Here is a tiny trained network, its code and every weight. The questions are about switching its units off for an input and a target symbol, where a switched-off unit gives its printed mean instead of its output.

import numpy as np


def w(rows, s, z=0):
    codes = np.array(rows[::2]) - 128.0
    scale = np.full(codes.shape[1], s)
    scale[-1] = z or s
    return codes * scale


def f(y):
    return np.maximum(y, 0)


def softmax(a):
    e = np.exp(a - a.max(-1, keepdims=True))
    return e / e.sum(-1, keepdims=True)


def log_softmax(a):
    a = a - a.max(-1, keepdims=True)
    return a - np.log(np.exp(a).sum(-1, keepdims=True))


def net(x, mask):
    ids = ['βδθμξτφ'.index(c) for c in x.split()]
    T = len(ids)
    res = E[ids] + P[:T]
    u = 0
    for l in range(3):
        r = res
        for j in range(3):
            rows = slice(2 * j, 2 * j + 2)
            q, k, v = (r @ M[l][rows].T for M in (Q, K, V))
            z = softmax(np.where(np.tri(T) > 0, q @ k.T / 2**0.5, -1e9)) @ v
            o = O[l][rows]
            res = res + np.where(mask[u + j], z, o[:, -1]) @ o[:, :-1]
        u += 3
        y = f(res @ A[l][:, :-1].T + A[l][:, -1])
        res = res + np.where(mask[u : u + 8], y, B[l][:, -1]) @ B[l][:, :-1]
        u += 8
    return log_softmax(res[-1] @ U[:, :-1].T + U[:, -1])


Q, K, V, O, A, B = {}, {}, {}, {}, {}, {}
E = w([
[74,47,72,73,82,63,96,185,101],'β',
[40,217,106,187,108,118,156,165,102],'δ',
[186,54,87,224,95,108,145,153,143],'θ',
[102,131,67,191,80,131,157,151,234],'μ',
[42,53,184,161,114,179,61,143,164],'ξ',
[195,113,2,194,129,60,103,164,70],'τ',
[193,143,108,43,172,121,110,170,188],'φ',
],0.015)
P = w([
[137,90,107,118,186,190,141,2,92],'0',
[97,106,113,139,191,145,139,66,123],'1',
[100,108,125,149,175,144,146,86,137],'2',
[105,115,123,141,154,141,136,105,129],'3',
[118,125,132,137,131,135,122,112,127],'4',
[131,127,139,133,121,131,117,125,126],'5',
[142,137,149,133,105,123,106,133,128],'6',
[151,137,150,131,93,128,97,141,130],'7',
[157,139,163,131,79,118,86,148,122],'8',
[169,150,180,132,69,123,78,157,124],'9',
[174,150,185,128,63,120,73,164,121],'10',
[176,135,190,118,55,121,57,175,115],'11',
],0.01)
Q[0] = w([
[146,153,120,99,89,154,197,110,102],'L0H0',
[54,103,126,165,80,96,124,117,68],'L0H0',
[66,86,94,119,94,117,105,244,100],'L0H1',
[111,170,120,129,73,116,93,187,145],'L0H1',
[89,104,139,140,147,76,138,100,76],'L0H2',
[112,127,107,148,123,138,111,103,102],'L0H2',
],0.011)
K[0] = w([
[86,69,122,91,152,158,91,110,98],'L0H0',
[101,118,123,220,1,95,101,80,132],'L0H0',
[142,161,213,144,76,166,97,238,175],'L0H1',
[172,114,133,143,80,87,78,189,141],'L0H1',
[114,117,112,75,180,120,125,134,100],'L0H2',
[159,126,75,121,130,117,126,107,152],'L0H2',
],0.0093)
V[0] = w([
[124,95,179,201,100,163,139,25,16],'L0H0',
[142,145,187,150,49,91,159,172,115],'L0H0',
[114,126,96,142,124,125,143,83,117],'L0H1',
[221,153,154,86,187,109,135,110,195],'L0H1',
[66,150,177,2,88,20,209,133,196],'L0H2',
[96,131,98,151,47,64,75,217,126],'L0H2',
],0.0062)
O[0] = w([
[29,127,141,134,165,147,131,179,80,101],'L0H0',
[152,151,2,102,197,137,62,231,126,83],'L0H0',
[133,73,79,55,191,101,149,114,82,134],'L0H1',
[170,126,118,86,131,150,176,79,124,2],'L0H1',
[121,121,88,130,114,187,64,97,123,28],'L0H2',
[112,162,113,67,64,140,96,153,94,215],'L0H2',
],0.0075,0.004)
A[0] = w([
[134,164,39,197,55,119,175,158,31,254],'L0N0',
[130,109,49,92,171,138,174,143,220,39],'L0N1',
[183,138,51,84,254,114,131,96,97,82],'L0N2',
[75,190,95,103,133,99,113,136,68,67],'L0N3',
[205,75,70,212,143,127,120,97,171,116],'L0N4',
[112,172,135,149,27,193,104,200,155,202],'L0N5',
[124,81,145,212,147,159,64,185,125,159],'L0N6',
[142,122,154,63,122,148,100,141,143,151],'L0N7',
],0.0066,0.00076)
B[0] = w([
[228,184,81,192,103,137,66,161,158,239],'L0N0',
[88,118,135,98,111,62,145,82,165,158],'L0N1',
[116,94,80,157,234,63,1,98,208,148],'L0N2',
[188,85,114,204,146,171,141,126,35,180],'L0N3',
[143,102,77,241,121,175,153,139,112,191],'L0N4',
[158,118,112,150,144,147,80,199,146,254],'L0N5',
[197,82,139,96,163,191,152,153,143,224],'L0N6',
[225,219,77,88,109,173,183,121,177,166],'L0N7',
],0.0062,0.0066)
Q[1] = w([
[167,119,3,99,155,48,59,169,56],'L1H0',
[154,86,164,170,185,215,88,203,111],'L1H0',
[162,202,197,134,111,179,161,42,132],'L1H1',
[150,69,161,23,32,64,148,124,72],'L1H1',
[156,99,123,236,40,127,192,159,241],'L1H2',
[48,97,205,127,221,242,100,85,117],'L1H2',
],0.0064)
K[1] = w([
[254,205,141,128,112,163,92,200,164],'L1H0',
[93,61,129,137,131,214,104,197,183],'L1H0',
[172,202,151,134,189,149,155,58,182],'L1H1',
[115,165,123,30,123,87,154,98,78],'L1H1',
[133,111,168,77,122,182,60,199,186],'L1H2',
[9,94,122,165,207,133,138,75,118],'L1H2',
],0.0092)
V[1] = w([
[100,114,97,95,90,134,4,144,120],'L1H0',
[168,2,156,78,177,68,128,159,121],'L1H0',
[158,139,93,101,115,118,136,72,216],'L1H1',
[169,85,121,111,42,85,143,196,181],'L1H1',
[115,192,231,128,202,120,82,80,131],'L1H2',
[143,65,169,80,149,95,86,113,108],'L1H2',
],0.0061)
O[1] = w([
[142,123,184,137,147,44,157,105,142,178],'L1H0',
[113,128,132,109,1,134,147,120,101,184],'L1H0',
[121,139,152,119,131,163,190,173,99,83],'L1H1',
[103,103,157,167,53,67,80,128,90,254],'L1H1',
[73,145,62,104,122,60,70,112,113,11],'L1H2',
[126,189,83,161,66,153,105,115,102,129],'L1H2',
],0.0086,0.005)
A[1] = w([
[145,73,188,81,147,87,84,69,103,155],'L1N0',
[107,110,139,159,148,85,56,130,193,220],'L1N1',
[127,141,3,177,120,73,96,116,163,252],'L1N2',
[191,195,223,80,109,208,190,73,56,101],'L1N3',
[116,144,126,132,168,71,151,43,251,115],'L1N4',
[65,219,203,178,118,107,206,110,62,75],'L1N5',
[97,176,124,163,83,93,129,179,148,186],'L1N6',
[62,133,121,29,76,103,137,140,180,213],'L1N7',
],0.0059,0.0023)
B[1] = w([
[77,88,178,141,66,148,110,74,158,153],'L1N0',
[156,103,136,128,110,181,138,118,143,239],'L1N1',
[140,157,168,155,124,161,78,115,135,254],'L1N2',
[122,142,111,179,116,3,106,225,183,141],'L1N3',
[155,128,98,97,54,165,187,93,180,153],'L1N4',
[126,150,126,160,169,172,181,234,148,137],'L1N5',
[90,86,209,85,119,173,65,107,147,238],'L1N6',
[151,179,129,189,80,108,151,103,139,172],'L1N7',
],0.0073,0.0069)
Q[2] = w([
[146,92,117,235,138,196,63,102,142],'L2H0',
[154,218,104,90,218,67,166,86,82],'L2H0',
[137,124,226,142,103,173,34,186,143],'L2H1',
[68,6,125,186,63,254,99,153,112],'L2H1',
[172,199,124,130,175,195,60,80,110],'L2H2',
[165,113,174,215,133,230,116,161,144],'L2H2',
],0.0063)
K[2] = w([
[184,74,152,51,129,115,88,192,181],'L2H0',
[33,64,39,139,150,125,169,102,136],'L2H0',
[149,87,161,100,45,208,28,238,179],'L2H1',
[141,121,224,128,126,154,142,112,214],'L2H1',
[100,34,137,139,141,108,146,177,123],'L2H2',
[151,117,84,149,119,88,47,253,96],'L2H2',
],0.0068)
V[2] = w([
[209,230,93,163,142,149,122,134,114],'L2H0',
[105,121,145,144,158,159,93,129,32],'L2H0',
[164,112,116,39,147,64,125,104,67],'L2H1',
[57,129,100,94,170,154,99,102,253],'L2H1',
[82,194,205,97,132,196,148,137,64],'L2H2',
[164,89,169,213,122,117,96,139,47],'L2H2',
],0.0066)
O[2] = w([
[103,176,39,147,171,116,196,107,183,153],'L2H0',
[61,45,134,182,168,156,65,156,219,106],'L2H0',
[80,116,93,124,77,90,76,73,143,10],'L2H1',
[143,178,255,162,125,92,142,156,180,134],'L2H1',
[213,103,90,41,61,194,95,217,95,68],'L2H2',
[113,122,58,74,141,71,179,111,114,253],'L2H2',
],0.0079,0.014)
A[2] = w([
[153,138,178,174,124,80,164,174,100,122],'L2N0',
[199,156,117,140,163,166,129,160,199,179],'L2N1',
[133,102,129,124,138,114,2,143,140,143],'L2N2',
[207,118,141,94,180,123,138,116,83,180],'L2N3',
[122,248,204,149,177,127,123,153,98,197],'L2N4',
[133,158,21,140,112,95,76,97,152,113],'L2N5',
[45,114,154,87,139,110,123,207,122,99],'L2N6',
[26,126,179,87,176,109,112,85,129,5],'L2N7',
],0.0078,0.003)
B[2] = w([
[23,91,169,106,109,146,98,202,159,245],'L2N0',
[72,116,114,73,106,156,82,62,71,254],'L2N1',
[151,209,74,78,191,99,123,86,44,173],'L2N2',
[132,135,175,132,128,103,204,144,63,178],'L2N3',
[188,108,85,115,107,158,96,98,128,206],'L2N4',
[42,175,236,108,102,126,114,166,140,179],'L2N5',
[147,58,66,158,103,132,75,176,254,160],'L2N6',
[165,46,198,158,190,148,156,151,141,141],'L2N7',
],0.0066,0.0099)
U = w([
[165,118,121,73,140,128,142,16,70,136],'β',
[139,139,103,141,255,101,98,79,110,198],'δ',
[165,105,19,116,195,207,142,164,109,134],'θ',
[111,113,234,116,197,183,187,179,93,3],'μ',
[109,81,136,184,95,144,49,108,106,163],'ξ',
[100,105,63,210,172,117,185,161,131,64],'τ',
[118,210,193,103,129,162,214,116,92,220],'φ',
],0.0062,0.0029)

Each question gives the input, a string of symbols that net reads in full, and the target symbol t.
The units are the heads (2 rows each of Q, K, V and O) and the neurons (one row each of A and B). Each row of codes is followed by its name. A weight is (code - 128) times the scale printed after its matrix; where a second scale follows, it is the last column's (O, A, B and U).
mask holds one flag per unit, layer by layer, with each layer's heads first. A switched-off unit (its flag False) gives its mean, the last column of its rows in O or B, instead of its output. The means were averaged over made-up inputs and are rounded, as every weight is.
A unit's drop is (log p(t) with every unit on - log p(t) with that unit switched off) / (log p(t) with every unit on - log p(t) with every unit switched off).
The circuit of an input: a set's keep is (log p(t) with only the set's units on - log p(t) with every unit switched off) / (log p(t) with every unit on - log p(t) with every unit switched off). Starting from the 12 units with the biggest drops (on a tie, the unit counted first), units are removed one at a time, each time the one whose removal leaves the highest keep (on an exact tie, the one counted first), for as long as the keep stays at least 0.8.
circuit, biggest first: the units of the circuit, biggest drop first
unit that matters most: the unit with the biggest drop
top k neurons: the k neurons with the biggest drops, biggest first
top k neurons in layer l: the k neurons of layer l with the biggest drops, biggest first
heads that matter: for each layer, one digit per head in row order, 1 if its drop is at least 0.15 and else 0, layers parted by /
input ξ β ξ β ξ τ β θ τ θ τ, target τ: circuit, biggest first -> (L2H2 L2H0 L0N0)
input δ φ δ β δ τ β δ ξ φ δ ξ, target φ: circuit, biggest first -> (L0N7 L2H0)
input θ β μ, target μ: circuit, biggest first -> (L2H1 L1H2)
input β ξ μ δ β μ θ μ δ, target μ: heads that matter -> 000 / 101 / 010
input ξ β θ β τ δ β δ, target δ: top 2 neurons -> (L0N0 L0N5)
input μ θ ξ μ ξ ξ δ τ θ, target τ: circuit, biggest first -> (L0N0 L2H2 L2H0)
input ξ θ δ, target θ: unit that matters most -> L1N5
input δ β φ τ, target φ: circuit, biggest first -> (L2H0 L2N3 L0H0)
input β δ β ξ β δ β μ τ μ θ φ, target β: top 2 neurons -> (L2N1 L2N0)
input φ β δ ξ ξ θ β θ β, target θ: top 2 neurons in layer 1 -> (L1N6 L1N2)
input θ μ δ θ, target μ: circuit, biggest first -> (L1H2 L2H1 L1N4 L2N0)
input θ δ φ μ, target φ: heads that matter -> 000 / 000 / 100
input β θ μ τ φ θ ξ β δ φ β ξ, target φ: circuit, biggest first -> (L2H0 L0N7)
input ξ θ δ φ φ ξ φ θ μ φ θ, target φ: heads that matter -> 110 / 000 / 100
input τ ξ δ δ β τ β δ τ δ δ δ, target δ: heads that matter -> 000 / 110 / 000
input μ μ μ δ, target μ: top neuron in layer 2 -> (L2N0)
input μ μ β ξ μ, target ξ: top 2 neurons -> (L0N4 L0N6)
input φ β μ ξ β β τ θ μ τ, target τ: top 3 neurons -> (L0N0 L0N4 L2N0)
input ξ τ φ β θ μ ξ ξ δ δ τ μ, target τ: circuit, biggest first -> (L0N0 L2H0)
input μ τ β θ δ θ θ, target θ: heads that matter -> 100 / 001 / 010
input β μ ξ ξ β θ φ, target β: circuit, biggest first -> (L0H0 L2N1)
input μ β τ φ μ τ ξ β, target τ: heads that matter -> 000 / 001 / 101
input φ ξ θ, target φ: top 2 neurons -> (L1N3 L1N4)
input ξ μ ξ μ β δ φ θ ξ δ ξ, target θ: top 2 neurons in layer 0 -> (L0N0 L0N6)
input β φ β ξ β ξ β φ, target ξ: top neuron -> (L1N3)
input δ β μ, target μ: top 2 neurons -> (L0N4 L2N0)
input β μ μ φ β δ ξ μ μ β β, target μ: heads that matter -> 000 / 101 / 010
input φ μ φ, target φ: unit that matters most -> L1H1
input β β φ β τ β, target τ: top 3 neurons in layer 2 -> (L2N1 L2N2 L2N4)
input ξ ξ μ τ φ β φ τ, target φ: top 2 neurons -> (L2N5 L2N3)
